Below are the code and all the weights of a small trained network. Each question names an input and a target symbol and asks about switching units off, where a switched-off unit gives its printed mean instead of its output.

import numpy as np


def w(rows, s, z=0):
    codes = np.array(rows[::2]) - 128.0
    scale = np.full(codes.shape[1], s)
    scale[-1] = z or s
    return codes * scale


def norm(h):
    return h / np.sqrt((h * h).mean(-1, keepdims=True) + 1e-5)


def f(y):
    return np.maximum(y, 0)


def softmax(a):
    e = np.exp(a - a.max(-1, keepdims=True))
    return e / e.sum(-1, keepdims=True)


def log_softmax(a):
    a = a - a.max(-1, keepdims=True)
    return a - np.log(np.exp(a).sum(-1, keepdims=True))


def net(x, mask):
    ids = ['αβδεζηλπστφψω'.index(c) for c in x.split()]
    T = len(ids)
    res = E[ids] + P[:T]
    q, k, v = (norm(res) @ M[0].T for M in (Q, K, V))
    z = softmax(np.where(np.tri(T) > 0, q @ k.T / 2**0.5, -1e9)) @ v
    res = res + np.where(mask[0], z, O[0][:, -1]) @ O[0][:, :-1]
    y = f(norm(res) @ A[0][:, :-1].T + A[0][:, -1])
    res = res + np.where(mask[1:9], y, B[0][:, -1]) @ B[0][:, :-1]
    return log_softmax(norm(res)[-1] @ U[:, :-1].T + U[:, -1])


Q, K, V, O, A, B = {}, {}, {}, {}, {}, {}
E = w([
[119,147,121,116,103,152],'α',
[134,198,140,132,76,140],'β',
[135,118,81,103,112,111],'δ',
[93,138,127,103,103,150],'ε',
[91,124,103,84,111,124],'ζ',
[62,86,197,185,69,2],'η',
[156,124,71,127,105,100],'λ',
[218,190,180,86,183,109],'π',
[90,155,87,103,67,124],'σ',
[53,115,163,103,95,161],'τ',
[129,181,202,127,84,165],'φ',
[85,152,184,54,145,140],'ψ',
[63,191,124,143,160,110],'ω',
],0.026)
P = w([
[105,93,128,142,172,250],'0',
[88,74,96,108,142,187],'1',
[95,86,111,106,146,159],'2',
[93,96,100,97,114,129],'3',
[103,118,105,93,104,99],'4',
[104,114,103,78,86,73],'5',
[107,109,107,78,81,51],'6',
[111,120,118,80,81,24],'7',
[112,124,133,89,68,15],'8',
[143,125,150,92,53,41],'9',
],0.013)
Q[0] = w([
[142,166,73,2,9,35],'head 1',
[228,7,126,198,143,202],'head 1',
],0.0078)
K[0] = w([
[117,111,177,123,107,62],'head 1',
[157,141,84,99,122,251],'head 1',
],0.013)
V[0] = w([
[205,11,186,87,6,127],'head 1',
[172,108,217,2,192,162],'head 1',
],0.0098)
O[0] = w([
[100,195,162,205,31,194,2],'head 1',
[196,129,199,131,1,60,75],'head 1',
],0.014,0.0099)
A[0] = w([
[18,106,129,114,110,143,205],'neuron 1',
[90,151,83,196,149,202,2],'neuron 2',
[165,125,133,76,180,104,111],'neuron 3',
[113,226,181,229,71,182,85],'neuron 4',
[79,241,97,40,125,145,87],'neuron 5',
[177,150,31,251,129,205,53],'neuron 6',
[198,97,141,98,224,11,236],'neuron 7',
[136,239,157,125,188,223,109],'neuron 8',
],0.011,0.0035)
B[0] = w([
[166,154,159,203,161,115,201],'neuron 1',
[213,212,166,90,78,65,148],'neuron 2',
[159,50,42,151,162,45,186],'neuron 3',
[52,20,52,106,96,2,154],'neuron 4',
[175,62,60,155,85,157,188],'neuron 5',
[241,145,241,190,143,46,137],'neuron 6',
[48,149,110,39,249,26,249],'neuron 7',
[46,131,66,60,105,125,152],'neuron 8',
],0.0091,0.015)
U = w([
[67,149,133,83,128,210,159],'α',
[120,147,122,110,118,132,7],'β',
[189,142,155,177,154,117,130],'δ',
[135,123,150,150,138,168,216],'ε',
[154,11,94,151,112,142,22],'ζ',
[86,201,128,167,147,131,105],'η',
[196,148,123,175,157,111,86],'λ',
[146,152,143,112,114,91,5],'π',
[148,153,75,159,144,171,130],'σ',
[81,95,174,211,138,123,205],'τ',
[90,95,146,121,104,141,64],'φ',
[137,179,175,70,67,99,185],'ψ',
[97,100,116,99,199,79,172],'ω',
],0.012,0.0035)

Each question gives the input, a string of symbols that net reads in full, and the target symbol t.
The units are the heads (2 rows each of Q, K, V and O) and the neurons (one row each of A and B). Each row of codes is followed by its name. A weight is (code - 128) times the scale printed after its matrix; where a second scale follows, it is the last column's (O, A, B and U).
mask holds one flag per unit, heads first, then neurons. A switched-off unit (its flag False) gives its mean, the last column of its rows in O or B, instead of its output. The means were averaged over made-up inputs and are rounded, as every weight is.
A unit's drop is (log p(t) with every unit on - log p(t) with that unit switched off) / (log p(t) with every unit on - log p(t) with every unit switched off).
The circuit of an input: a set's keep is (log p(t) with only the set's units on - log p(t) with every unit switched off) / (log p(t) with every unit on - log p(t) with every unit switched off). Starting from all 9 units, units are removed one at a time, each time the one whose removal leaves the highest keep (on an exact tie, the one counted first), for as long as the keep stays at least 0.8.
circuit, biggest first: the units of the circuit, biggest drop first
k most important neurons: the k neurons with the biggest drops, biggest first
drop of u: that unit's drop, to one decimal
input ω ω ω α ω ω ω ζ ψ λ, target ψ: circuit, biggest first => head 1; neuron 3
input η ω ω τ δ ε ψ ζ, target σ: 3 most important neurons => neuron 7; neuron 5; neuron 1
input ζ ε δ, target ζ: circuit, biggest first => neuron 7; head 1
input ω π ω ω β ζ ω ψ ζ τ, target ψ: 2 most important neurons => neuron 3; neuron 7
input σ ζ ζ λ, target λ: circuit, biggest first => head 1; neuron 6; neuron 7
input η ω ψ ε π ω β δ, target λ: circuit, biggest first => head 1; neuron 6; neuron 7; neuron 2
input δ α ω ψ ε λ, target ψ: 3 most important neurons => neuron 3; neuron 7; neuron 5
input ω β σ β, target σ: 2 most important neurons => neuron 7; neuron 5
input ψ ψ α, target ψ: circuit, biggest first => head 1
input π τ ζ ζ ζ β σ, target σ: 2 most important neurons => neuron 7; neuron 5
input δ α δ, target λ: 2 most important neurons => neuron 7; neuron 6
input ω ψ λ α, target ψ: drop of neuron 7 => 0.2
input ψ α ζ, target ψ: drop of neuron 7 => 0.2
input ω τ ψ ψ, target ψ: drop of head 1 => 1.1
